In the rows, 128 means zero.
Known rows:
[146, 135, 129, 132, 128, 146, 130, 129, 122, 117, 119, 124, 146, 113, 131, 131, 126, 126, 120, 134, 131, 130, 118, 129, 121, 138, 131, 115, 129, 130]: gegregra
[105, 118, 114, 168, 130, 109, 125, 136, 145, 105, 123, 124, 115, 111, 122, 123, 121, 135, 108, 107, 127, 188, 117, 130, 120, 114, 154, 120, 138, 124]: gokle
[119, 125, 117, 145, 129, 135, 121, 136, 116, 111, 132, 118, 145, 117, 126, 115, 115, 110, 115, 167, 129, 141, 148, 120, 126, 146, 139, 124, 135, 143]: zofluk
[136, 141, 127, 135, 120, 139, 129, 136, 122, 120, 127, 125, 124, 122, 129, 132, 128, 118, 130, 133, 135, 132, 125, 131, 122, 143, 139, 109, 126, 141]: rarol
[142, 148, 115, 145, 117, 96, 127, 141, 126, 120, 117, 124, 133, 118, 134, 132, 106, 121, 106, 155, 139, 140, 120, 171, 147, 137, 159, 100, 163, 111]: skofi
[150, 143, 113, 128, 110, 123, 129, 134, 126, 128, 115, 122, 124, 114, 143, 130, 113, 119, 125, 126, 140, 46, 113, 138, 129, 140, 123, 125, 147, 114]: roplen
[118, 134, 114, 143, 119, 141, 125, 132, 114, 130, 133, 118, 119, 153, 130, 116, 131, 122, 136, 161, 123, 109, 156, 127, 121, 150, 115, 131, 117, 120]: fedris
[119, 138, 130, 145, 140, 63, 127, 123, 131, 104, 130, 123, 137, 129, 135, 125, 117, 127, 118, 101, 122, 210, 130, 147, 140, 139, 135, 115, 139, 132]: saflo
[130, 144, 138, 125, 135, 116, 131, 128, 126, 123, 123, 121, 138, 121, 140, 132, 121, 134, 145, 91, 125, 159, 128, 138, 130, 136, 101, 135, 126, 128]: stiplal
[118, 113, 125, 162, 131, 88, 128, 127, 127, 130, 136, 121, 130, 121, 132, 129, 119, 130, 116, 122, 126, 206, 115, 129, 128, 129, 145, 123, 146, 132]: kuplustam
[141, 136, 117, 140, 126, 130, 125, 126, 121, 113, 127, 124, 132, 131, 131, 131, 130, 120, 123, 127, 133, 124, 121, 113, 128, 140, 136, 124, 132, 139]: miklu
[124, 128, 130, 144, 123, 135, 125, 135, 121, 116, 119, 132, 141, 139, 130, 125, 133, 122, 121, 121, 141, 135, 124, 128, 125, 151, 133, 117, 131, 142]: gretre
[128, 115, 130, 145, 127, 144, 134, 129, 118, 153, 133, 122, 132, 117, 130, 139, 123, 137, 139, 135, 138, 155, 106, 118, 120, 133, 120, 141, 146, 132]: bodan
[139, 134, 118, 147, 113, 141, 132, 136, 118, 137, 126, 123, 115, 143, 139, 127, 137, 117, 133, 130, 122, 106, 133, 149, 124, 145, 125, 114, 121, 108]: dezizal
[145, 142, 128, 137, 123, 149, 127, 135, 123, 117, 122, 126, 140, 122, 131, 131, 128, 126, 128, 127, 133, 146, 128, 127, 129, 137, 139, 121, 131, 136]: vazul
[154, 142, 128, 132, 125, 170, 131, 129, 121, 119, 123, 128, 139, 125, 130, 140, 135, 127, 131, 128, 136, 127, 120, 116, 130, 140, 134, 121, 126, 140]: drupla
[141, 128, 119, 164, 121, 122, 129, 133, 124, 131, 125, 123, 141, 134, 141, 127, 129, 135, 115, 142, 117, 179, 126, 144, 140, 129, 139, 116, 130, 106]: voben
[128, 113, 131, 152, 130, 113, 133, 131, 124, 140, 130, 122, 142, 105, 134, 135, 119, 133, 119, 133, 128, 201, 105, 133, 122, 126, 136, 121, 143, 124]: ribu

Facts:
trebrok | π laval, rograr | ψ a
bristifim | ψ b
fedris | π doste | ψ c
gebim | ρ fabu, klosin | ψ a | ξ bazil
breror | π lafonem, gedon | ψ c
viker | ψ a | ξ treske
stiveluk | ρ breror | ψ a
fliplol | ψ a | ξ gegrul
tubril | π fledror, memul | ψ b
tronasto | π vuku, laval | ψ c
trusi | ψ a | ξ mizum
mupan | π kisir | ψ a
bostis | π gastir | ψ b
mozen | π laval, kisir, klaster | ψ b
sadrak | π binak, plazuda | ψ a
stosom | ρ dezizal, bader, trudre, degrem, trusi | π dezizal | ψ b | ξ zepan
lagis | π grupogil, mupan, grono, vazul | ψ c | ξ nafaral
skuples | π kofigre | ψ c
supa | ψ c | ξ vurun
grabagrol | ψ a
flefem | ψ c | ξ segra, stuno
drili | ψ b | ξ segra
klistos | π flito, brutu, kisir | ψ c
steri | π grupogil, tubril, flustis, rograr | ψ a
zofis | ρ brutu, lagis | π skofi | ψ b
briklum | ψ b | ξ tiflar
rifluk | π stubu | ψ a
kledi | π memul | ψ c
kubi | π brutu, kisir | ψ b
godom | ρ klata | π kisir | ψ c
klubon | π mozen | ψ c
noplo | π kisir, trake | ψ a | ξ rotru
plazuda | π drastem | ψ b
skugris | ψ b | ξ mizum
grasal | ρ supa, brutu, klata | π skuples | ψ a
gretre | ψ a | ξ binak, stinudo
lafonem | π kisir | ψ a
memul | ψ b
pidram | ψ a
rugrol | ψ b | ξ pesti, trusi
stubu | ρ briklum, klubon, dosile, risogul | ψ a
zore | ψ a
lakupu | π drupla, nuror, godom | ψ b | ξ duredrak
vazul | π gastir | ψ c | ξ stuno
trake | π gastir | ψ b | ξ kubi
nafaral | ρ skada, duredrak, dabe, laval, drili, mostem | ψ a
nastorom | ρ plarir, fedris, bader, segra, flito | ψ a | ξ degrem, risogul
zofluk | ρ supa | ψ a | ξ gefles
dosile | π zezok, bolimo, kubi | ψ a | ξ mizum
labu | ρ drili | π grupogil | ψ c
klata | ψ a | ξ skugris
sigri | π kofigre, mizum | ψ c | ξ klata
lagrul | π kisir | ψ c | ξ gefles, kubi
gezok | π mizum | ψ c
vurun | π nuror | ψ b
kisir | ψ c
broskel | π trudre | ψ c
drastem | π gretre | ψ b
kobrer | π memul, kisir | ψ a | ξ fabu
tratago | π godom | ψ c
fabu | ψ a
guste | ρ vefo | π trake | ψ b
tukabrel | ρ flito, truplu | π klaster | ψ a
tefi | π kisir | ψ a
skekal | π grono, kofigre | ψ b | ξ greplo, pidram
trudre | ψ b
brutu | π kisir | ψ a
bregre | π zore, klaster | ψ a
roplen | π vurun, broskel | ψ a | ξ kega
pesti | ψ a | ξ vazul, rotru
trupa | ρ bristifim, klora, mostem | ψ a | ξ skekal
flito | ψ a
plakir | ρ nekir, treske, fedris, brutu, noplo | π bripi | ψ a
voben | ρ plazuda, flefem | π guste | ψ b
grimam | ρ kluson, viker, rugrol, grabagrol | ψ c
rarol | π fledror | ψ a
zepan | ψ c
vebrik | π rograr | ψ a | ξ grabagrol
ribu | ρ mupan, pidram | π grupogil, gastir | ψ a | ξ kofigre
tiflar | ψ a | ξ miklu
dabe | ψ c
bazil | ρ tefi, brutu, gefles | ψ b
duredrak | ψ b | ξ skekal
gokle | ρ viskos, rugrol, kubi, grabagrol, kobrer | ψ a | ξ fabu
gefles | ψ a
klosin | π tronasto, kisir | ψ b
mizum | π grupogil, bregre | ψ b | ξ bibon
fula | π gretre, grupogil, gedon, kisir | ψ b
miklu | ψ b | ξ skada, greplo
plopler | ψ c | ξ kobrer
stuno | ψ a
vuku | ρ stizak, griklizam, dosile, klosin, klistos | π gretre | ψ a
grono | ψ b
bolimo | ψ a
rograr | ρ plarir, plazuda, stuno, zore | π dezizal, rarol | ψ a
vitakin | π gedon, risogul | ψ b
fledror | π gedon, kofigre | ψ b
grupogil | π gedon, kisir | ψ a | ξ miklu
greplo | π kisir, zore | ψ b | ξ pidram
truplu | π grupogil | ψ a
droston | π greplo, borizo, trake | ψ c | ξ mizum
risogul | π zore | ψ b
saflo | ρ griklizam, stinudo, dosile, stiplal, fula, risogul | ψ b
kega | ψ c
laval | π fledror, gedon, kofigre | ψ c
treske | ψ a | ξ dosile, grimam, mizum
klaster | π kisir | ψ a | ξ degrem, dabe
segra | ψ c | ξ skugris
borizo | ρ vitakin, benen | ψ a
viskos | π vazul, moske | ψ a
kofigre | ψ a | ξ fliplol
ketro | ρ bostis, skugris, rugrol, duredrak | π mizum | ψ b | ξ mizum
doste | ρ drastem, tosil, klata | ψ c
flustis | ρ rifluk, skada, mupan, broskel, fula, kubi, flefem | π dezizal, memul, stosom | ψ a
tosil | π zepan | ψ a
benen | ψ b | ξ greplo, mizum
stiplal | π gastir | ψ a
nekir | π lagrul, kofigre, tosil | ψ b | ξ grimam
nefus | ρ tubril, degrem, truplu, bregre, mostem, flefem | ψ c | ξ skada
drozime | ρ skada, lato, greplo, bodan, pidram, bibon, konok | ψ a | ξ gezok
griklizam | π nuror | ψ c
gegregra | π gedon, trake | ψ a
floter | ρ briklum, plopler, flito, steri, risogul, rotru | π labu, trudre, gastir | ψ c
vefo | π drupla, rarol | ψ a
kluson | ψ c | ξ gegrul
rotru | ψ a | ξ besto, mizum
vibras | ρ griklizam | π fedris, viker, laval | ψ c
zezok | π tronasto, klora, skofi, mozen | ψ b
bibon | ψ a | ξ kobrer
stizak | π gedon, binak, bregre | ψ b
drupla | π kisir, gastir | ψ c
plarir | π kubi | ψ c
kuplustam | ρ bostis, pesti, pidram, rotru | ψ c | ξ lato
moske | π kisir | ψ b
skada | ψ b | ξ fabu, vebrik, grabagrol
lato | π fledror, trudre, risogul | ψ b | ξ treske, klubon
bripi | ρ kofigre, flefem | π fledror | ψ b
dezizal | π fledror, grupogil, trudre, laval | ψ a
skofi | ρ benen, breror, kega, kledi, besto, kisir, mostem, roplen | π rarol, kisir | ψ a
degrem | ψ a
bodan | π kisir | ψ a
gastogu | ρ fliplol, brutu | π lafonem, grono, nuror | ψ c
togem | π griklizam, kisir, klaster | ψ b
konok | ψ a | ξ rifluk
besto | ψ a
binak | π dezizal, kofigre | ψ b | ξ dosile
gegrul | ρ grono, drupla, tiflar | ψ a | ξ stiveluk
brabu | ρ vefo | ψ b | ξ viker
mostem | π kofigre, gastir | ψ c | ξ stubu
gedon | ψ a
kesek | π stizak, grupogil, tronasto, kisir | ψ c
bader | ψ a | ξ skugris
klora | π laval | ψ a
gastir | π kisir | ψ b | ξ plopler
nuror | π gedon, kisir | ψ a
stinudo | ψ c | ξ nefus

Rows:
No name comes twice in this set of rows, the named rows included.
[132, 134, 119, 144, 120, 136, 132, 132, 120, 147, 121, 124, 124, 144, 143, 127, 131, 128, 137, 132, 125, 102, 130, 145, 128, 138, 113, 125, 128, 103] | truplu
[142, 134, 111, 153, 115, 92, 125, 134, 126, 123, 126, 123, 131, 131, 138, 126, 114, 125, 111, 139, 134, 128, 115, 143, 138, 132, 153, 119, 154, 120] | trupa
[120, 139, 124, 144, 122, 141, 129, 132, 117, 136, 127, 123, 121, 155, 137, 128, 133, 131, 147, 123, 122, 123, 150, 141, 140, 144, 105, 142, 124, 120] | flito
[120, 133, 129, 133, 130, 112, 134, 125, 117, 133, 127, 119, 121, 120, 139, 133, 126, 119, 139, 111, 120, 141, 129, 130, 124, 141, 101, 121, 126, 112] | steri
[134, 130, 113, 151, 118, 135, 127, 128, 118, 130, 128, 123, 124, 151, 140, 125, 139, 125, 130, 135, 121, 117, 137, 122, 132, 137, 125, 131, 119, 119] | stuno
[143, 134, 120, 150, 110, 140, 130, 141, 117, 137, 129, 126, 114, 148, 141, 124, 138, 119, 137, 116, 118, 105, 138, 151, 132, 144, 133, 119, 121, 121] | trudre
[119, 145, 131, 126, 142, 77, 130, 118, 127, 108, 127, 121, 126, 125, 128, 128, 121, 130, 129, 121, 129, 177, 123, 137, 123, 141, 117, 112, 128, 124] | vibras
[143, 132, 121, 143, 129, 126, 126, 127, 122, 108, 126, 125, 138, 128, 127, 131, 127, 119, 115, 131, 134, 145, 119, 113, 129, 139, 148, 114, 131, 144] | brabu
[117, 124, 121, 153, 128, 126, 126, 138, 113, 114, 133, 116, 141, 122, 126, 113, 116, 110, 110, 182, 117, 175, 149, 148, 125, 145, 140, 100, 128, 121] | plakir
[120, 135, 120, 132, 122, 156, 126, 134, 111, 127, 130, 114, 137, 126, 127, 117, 123, 120, 130, 183, 125, 127, 151, 128, 112, 143, 112, 125, 117, 119] | nekir
[139, 134, 125, 149, 106, 131, 130, 143, 127, 141, 130, 124, 105, 149, 134, 126, 132, 133, 142, 115, 134, 132, 125, 154, 114, 139, 135, 121, 125, 128] | kofigre
[148, 136, 119, 135, 122, 141, 126, 122, 121, 115, 126, 126, 131, 136, 131, 134, 137, 122, 125, 124, 136, 109, 117, 95, 126, 143, 136, 124, 124, 146] | tiflar
[121, 138, 129, 132, 129, 99, 128, 122, 124, 123, 131, 121, 124, 139, 141, 126, 128, 128, 146, 91, 124, 133, 136, 124, 129, 141, 104, 140, 124, 131] | briklum
[124, 109, 123, 148, 119, 115, 130, 128, 123, 154, 136, 122, 118, 125, 136, 133, 128, 133, 145, 111, 134, 132, 114, 101, 116, 131, 113, 150, 138, 143] | pidram

Now the same objects, written a new way:
Known rows:
[115, 137, 125, 112, 128, 133, 137, 138, 124, 125, 128, 136, 134]: pidram
[119, 106, 121, 127, 122, 130, 130, 124, 126, 132, 131, 128, 135]: klaster
[139, 90, 114, 104, 141, 108, 131, 116, 112, 138, 148, 125, 157]: kisir
[131, 110, 129, 128, 126, 135, 132, 126, 120, 129, 121, 131, 118]: nuror
[91, 124, 119, 110, 114, 133, 152, 133, 128, 135, 133, 139, 131]: kobrer
[95, 131, 140, 141, 136, 124, 139, 128, 125, 120, 120, 114, 110]: gokle
[133, 132, 140, 101, 134, 125, 137, 131, 117, 140, 145, 119, 121]: mostem
[118, 138, 134, 107, 132, 135, 127, 134, 124, 128, 134, 132, 118]: kofigre
[121, 133, 137, 125, 131, 136, 120, 128, 125, 129, 131, 122, 105]: skuples
[124, 132, 133, 132, 130, 131, 131, 130, 128, 130, 126, 124, 114]: sigri
[149, 141, 130, 170, 105, 87, 78, 122, 88, 164, 102, 179, 145]: grono
[143, 132, 144, 202, 118, 80, 73, 111, 89, 158, 98, 157, 127]: gegrul
[113, 135, 128, 134, 125, 128, 126, 130, 130, 135, 134, 124, 111]: rarol
[132, 131, 122, 112, 131, 128, 129, 133, 124, 127, 130, 132, 142]: degrem
[106, 140, 125, 114, 120, 131, 143, 141, 125, 136, 133, 138, 120]: lato
[141, 145, 112, 115, 107, 134, 115, 104, 151, 124, 119, 123, 136]: klata
[126, 132, 130, 132, 128, 127, 128, 131, 126, 129, 129, 123, 124]: sadrak
[114, 138, 114, 132, 116, 123, 139, 136, 139, 144, 134, 136, 126]: dezizal

Rows:
No name comes twice in this set of rows, the named rows included.
[114, 135, 132, 133, 126, 130, 128, 130, 131, 134, 131, 123, 109] | binak
[109, 139, 126, 112, 121, 131, 137, 142, 115, 140, 138, 137, 102] | laval
[101, 129, 133, 158, 133, 119, 138, 132, 132, 132, 129, 116, 114] | flustis
[114, 134, 136, 131, 130, 137, 125, 130, 127, 134, 128, 127, 93] | fledror
[108, 120, 120, 111, 117, 135, 144, 135, 124, 134, 134, 138, 136] | greplo
[106, 111, 120, 110, 120, 137, 144, 130, 128, 135, 133, 141, 139] | mupan
[134, 136, 129, 146, 118, 128, 114, 99, 150, 124, 116, 104, 108] | grasal
[141, 132, 129, 145, 116, 129, 115, 104, 141, 122, 114, 105, 111] | gastogu
[115, 127, 130, 157, 133, 117, 129, 127, 135, 132, 132, 112, 117] | stosom
[123, 117, 126, 137, 126, 126, 140, 124, 134, 134, 123, 127, 127] | kesek

